Below is a small trained network, with its code and all its weights. Each question gives an input and a target symbol and asks what happens when units are switched off, that is, made to give their printed mean instead of their output.

import numpy as np


def w(rows, s, z=0):
    codes = np.array(rows[::2]) - 128.0
    scale = np.full(codes.shape[1], s)
    scale[-1] = z or s
    return codes * scale


def softmax(a):
    e = np.exp(a - a.max(-1, keepdims=True))
    return e / e.sum(-1, keepdims=True)


def log_softmax(a):
    a = a - a.max(-1, keepdims=True)
    return a - np.log(np.exp(a).sum(-1, keepdims=True))


def net(x, mask):
    ids = ['βδζηθλμσφω'.index(c) for c in x.split()]
    T = len(ids)
    res = E[ids] + P[:T]
    u = 0
    for l in range(3):
        r = res
        for j in range(3):
            rows = slice(2 * j, 2 * j + 2)
            q, k, v = (r @ M[l][rows].T for M in (Q, K, V))
            z = softmax(np.where(np.tri(T) > 0, q @ k.T / 2**0.5, -1e9)) @ v
            o = O[l][rows]
            res = res + np.where(mask[u + j], z, o[:, -1]) @ o[:, :-1]
        u += 3
    return log_softmax(res[-1] @ U[:, :-1].T + U[:, -1])


Q, K, V, O = {}, {}, {}, {}
E = w([
[175,189,77,86,41,80,76,170,139,210,81],'β',
[99,179,199,107,37,74,162,94,130,127,77],'δ',
[117,71,207,173,178,7,27,173,152,141,79],'ζ',
[179,194,35,110,43,146,55,235,115,115,12],'η',
[39,101,138,80,175,129,73,120,160,138,78],'θ',
[133,128,106,84,169,168,97,81,92,150,76],'λ',
[220,74,169,63,95,130,106,135,179,89,136],'μ',
[110,126,72,128,98,202,68,140,93,138,163],'σ',
[145,1,108,114,14,62,222,127,87,41,171],'φ',
[158,106,132,145,100,166,140,125,124,237,64],'ω',
],0.018)
P = w([
[116,255,152,155,170,27,196,124,131,149,186],'0',
[51,77,140,79,204,165,109,115,138,98,102],'1',
[100,117,157,105,174,129,124,95,93,141,88],'2',
[126,106,145,80,187,139,136,120,88,172,135],'3',
[176,106,119,94,173,146,124,110,60,177,132],'4',
[193,70,122,93,179,166,132,114,46,173,127],'5',
[200,74,107,82,161,183,187,168,38,212,161],'6',
[212,119,149,134,139,174,168,191,29,238,176],'7',
[240,58,176,99,191,202,138,215,73,183,191],'8',
],0.0073)
Q[0] = w([
[137,200,156,88,185,182,140,123,115,86,154],'0.h0',
[105,58,157,98,141,191,64,116,37,137,169],'0.h0',
[2,150,23,88,208,145,94,75,111,134,84],'0.h1',
[96,84,68,189,104,112,175,98,225,82,229],'0.h1',
[27,150,72,206,226,179,148,136,171,135,138],'0.h2',
[152,133,192,60,167,162,89,145,46,155,127],'0.h2',
],0.0061)
K[0] = w([
[98,143,107,130,148,115,111,111,129,180,111],'0.h0',
[191,66,86,108,104,85,140,129,146,218,62],'0.h0',
[90,144,87,170,143,91,107,94,144,152,36],'0.h1',
[79,161,126,143,59,111,155,115,146,2,160],'0.h1',
[50,143,84,157,119,126,139,195,203,152,110],'0.h2',
[218,129,51,163,146,124,128,163,169,145,127],'0.h2',
],0.0076)
V[0] = w([
[86,131,133,197,137,100,184,159,178,98,103],'0.h0',
[108,196,109,117,208,148,165,169,123,62,159],'0.h0',
[105,34,143,137,148,114,146,134,2,197,118],'0.h1',
[46,200,67,129,171,135,156,114,167,125,146],'0.h1',
[182,43,77,32,147,134,61,118,176,188,107],'0.h2',
[75,129,38,92,119,38,212,57,143,202,125],'0.h2',
],0.0059)
O[0] = w([
[139,103,110,63,101,81,138,106,158,142,151,75],'0.h0',
[116,149,191,56,192,135,130,90,160,137,192,53],'0.h0',
[69,129,113,140,151,94,92,157,117,142,121,227],'0.h1',
[94,157,95,119,118,120,119,98,162,55,206,38],'0.h1',
[98,114,120,83,97,121,199,249,131,126,108,254],'0.h2',
[122,165,144,157,132,138,139,143,116,81,84,128],'0.h2',
],0.011,0.0059)
Q[1] = w([
[49,86,138,160,85,146,100,200,19,175,36],'1.h0',
[151,147,158,88,3,141,168,138,188,123,101],'1.h0',
[144,69,79,135,134,127,38,131,72,220,47],'1.h1',
[118,180,29,16,144,210,46,159,91,90,63],'1.h1',
[158,107,112,190,184,136,128,67,152,137,221],'1.h2',
[209,145,154,74,28,90,161,139,156,123,113],'1.h2',
],0.0076)
K[1] = w([
[196,90,141,172,141,135,112,226,74,215,128],'1.h0',
[102,45,1,215,189,168,194,43,41,103,211],'1.h0',
[194,96,136,168,151,146,113,218,136,221,110],'1.h1',
[193,165,73,16,48,191,146,182,169,227,64],'1.h1',
[88,173,94,71,84,71,117,68,204,52,100],'1.h2',
[138,109,125,129,59,219,203,59,11,111,156],'1.h2',
],0.0066)
V[1] = w([
[177,113,150,74,134,76,71,155,61,40,160],'1.h0',
[82,117,190,217,189,80,250,164,100,106,84],'1.h0',
[103,151,134,97,3,110,113,110,174,148,111],'1.h1',
[173,48,204,118,120,78,175,96,144,177,128],'1.h1',
[231,96,195,123,129,117,163,108,179,95,79],'1.h2',
[104,72,133,235,32,104,100,189,157,95,170],'1.h2',
],0.0077)
O[1] = w([
[71,162,172,45,93,167,77,160,39,88,155,159],'1.h0',
[116,70,144,58,94,56,99,94,116,160,77,254],'1.h0',
[154,111,164,225,155,98,145,183,115,118,136,148],'1.h1',
[103,156,95,106,225,159,85,137,178,115,87,180],'1.h1',
[129,135,174,118,80,154,72,133,184,255,115,147],'1.h2',
[108,101,183,162,201,98,65,128,57,168,87,185],'1.h2',
],0.0095)
Q[2] = w([
[190,129,85,203,161,111,120,98,208,53,116],'2.h0',
[147,156,170,102,150,144,60,145,94,183,59],'2.h0',
[66,72,191,142,206,120,51,99,130,94,240],'2.h1',
[115,192,219,121,159,60,177,110,120,176,254],'2.h1',
[81,138,93,85,143,156,134,185,53,106,136],'2.h2',
[137,209,222,103,164,63,121,100,181,141,74],'2.h2',
],0.0061)
K[2] = w([
[62,196,103,176,195,149,116,125,118,129,148],'2.h0',
[178,86,159,143,136,118,135,222,111,153,107],'2.h0',
[68,194,123,124,65,44,89,168,67,33,115],'2.h1',
[188,85,143,151,70,82,91,254,138,56,158],'2.h1',
[169,121,178,97,109,174,80,154,125,81,51],'2.h2',
[103,160,185,51,168,94,179,98,113,145,148],'2.h2',
],0.0064)
V[2] = w([
[93,79,69,133,156,176,143,46,56,236,166],'2.h0',
[195,76,91,145,94,127,120,227,84,160,95],'2.h0',
[182,94,210,119,190,181,197,90,113,107,74],'2.h1',
[84,150,220,94,114,145,97,46,168,67,149],'2.h1',
[97,96,122,152,86,147,114,204,100,127,123],'2.h2',
[237,185,89,102,55,113,76,233,126,50,2],'2.h2',
],0.0052)
O[2] = w([
[144,81,127,112,155,118,116,133,173,97,123,114],'2.h0',
[74,179,87,135,159,179,135,106,147,122,135,250],'2.h0',
[127,77,138,159,55,100,180,207,113,159,41,139],'2.h1',
[190,160,169,111,95,101,103,138,103,87,110,96],'2.h1',
[51,89,117,149,152,76,176,185,110,71,176,178],'2.h2',
[79,211,180,138,156,111,127,1,182,183,110,226],'2.h2',
],0.0078,0.015)
U = w([
[80,87,177,151,175,135,145,60,96,194,233,83],'β',
[148,96,165,165,127,142,114,98,97,157,125,132],'δ',
[134,149,15,45,90,124,113,82,92,114,91,132],'ζ',
[59,194,59,138,141,195,52,111,122,96,113,5],'η',
[84,90,87,138,85,131,85,175,85,133,203,253],'θ',
[24,133,105,84,59,29,153,231,229,49,129,80],'λ',
[65,91,171,113,51,191,111,198,162,178,150,70],'μ',
[114,107,212,204,210,163,181,223,94,49,85,160],'σ',
[91,65,131,103,136,122,46,99,1,195,173,151],'φ',
[100,53,46,170,111,112,109,98,173,118,89,141],'ω',
],0.0045,0.0034)

Each question gives the input, a string of symbols that net reads in full, and the target symbol t.
The units are the heads (2 rows each of Q, K, V and O). Each row of codes is followed by its name. A weight is (code - 128) times the scale printed after its matrix; where a second scale follows, it is the last column's (O and U).
mask holds one flag per head, layer by layer. A switched-off head (its flag False) gives its mean, the last column of its rows in O, instead of its output. The means were averaged over made-up inputs and are rounded, as every weight is.
A unit's drop is (log p(t) with every unit on - log p(t) with that unit switched off) / (log p(t) with every unit on - log p(t) with every unit switched off).
The circuit of an input: a set's keep is (log p(t) with only the set's units on - log p(t) with every unit switched off) / (log p(t) with every unit on - log p(t) with every unit switched off). Starting from all 9 units, units are removed one at a time, each time the one whose removal leaves the highest keep (on an exact tie, the one counted first), for as long as the keep stays at least 0.8.
units of the circuit, in order: the units of the circuit, biggest drop first
most important unit: the unit with the biggest drop
which heads matter: for each layer, one digit per head in row order, 1 if its drop is at least 0.15 and else 0, layers parted by /
input δ μ ζ, target φ: which heads matter => 000 / 101 / 000
input δ σ β σ δ λ σ φ β, target φ: which heads matter => 010 / 101 / 000
input λ δ λ ζ β φ λ, target σ: most important unit => 1.h1
input ζ φ δ, target φ: units of the circuit, in order => 1.h2; 1.h0
input λ μ θ η, target μ: units of the circuit, in order => 0.h1; 1.h2; 1.h1
input δ ω μ σ, target η: units of the circuit, in order => 0.h2; 0.h1; 1.h1; 1.h0
input σ μ η σ μ, target σ: units of the circuit, in order => 1.h0; 1.h2
input θ λ β φ θ, target σ: units of the circuit, in order => 1.h1; 1.h0
input μ λ μ μ ζ β, target μ: units of the circuit, in order => 0.h1; 1.h2
input η ζ λ σ λ λ β δ λ, target σ: units of the circuit, in order => 1.h0; 1.h1
input ζ φ σ η δ λ, target β: units of the circuit, in order => 2.h2; 1.h1; 1.h0
input φ λ μ λ σ φ φ η, target φ: which heads matter => 010 / 111 / 000
input λ δ ω δ λ, target ω: units of the circuit, in order => 1.h0; 2.h1
input λ σ λ, target ζ: which heads matter => 100 / 011 / 000
input φ ζ μ φ μ ζ ζ ω β, target ω: most important unit => 1.h0
input β δ σ σ, target σ: units of the circuit, in order => 1.h1; 1.h2
input δ λ λ, target ζ: units of the circuit, in order => 1.h2; 1.h1
input ω η σ δ λ, target β: which heads matter => 000 / 010 / 001
input ζ σ β μ, target σ: which heads matter => 000 / 110 / 000
input θ μ δ, target μ: most important unit => 1.h2
input φ φ θ, target λ: units of the circuit, in order => 1.h2; 2.h2
input λ θ η, target λ: units of the circuit, in order => 1.h2; 0.h0
input ω δ λ ω φ θ, target ω: which heads matter => 000 / 100 / 000
input ω ω δ ω, target ω: which heads matter => 000 / 100 / 000
input β η η λ λ σ β δ, target σ: which heads matter => 001 / 101 / 000
input φ λ λ λ δ, target λ: which heads matter => 100 / 001 / 000
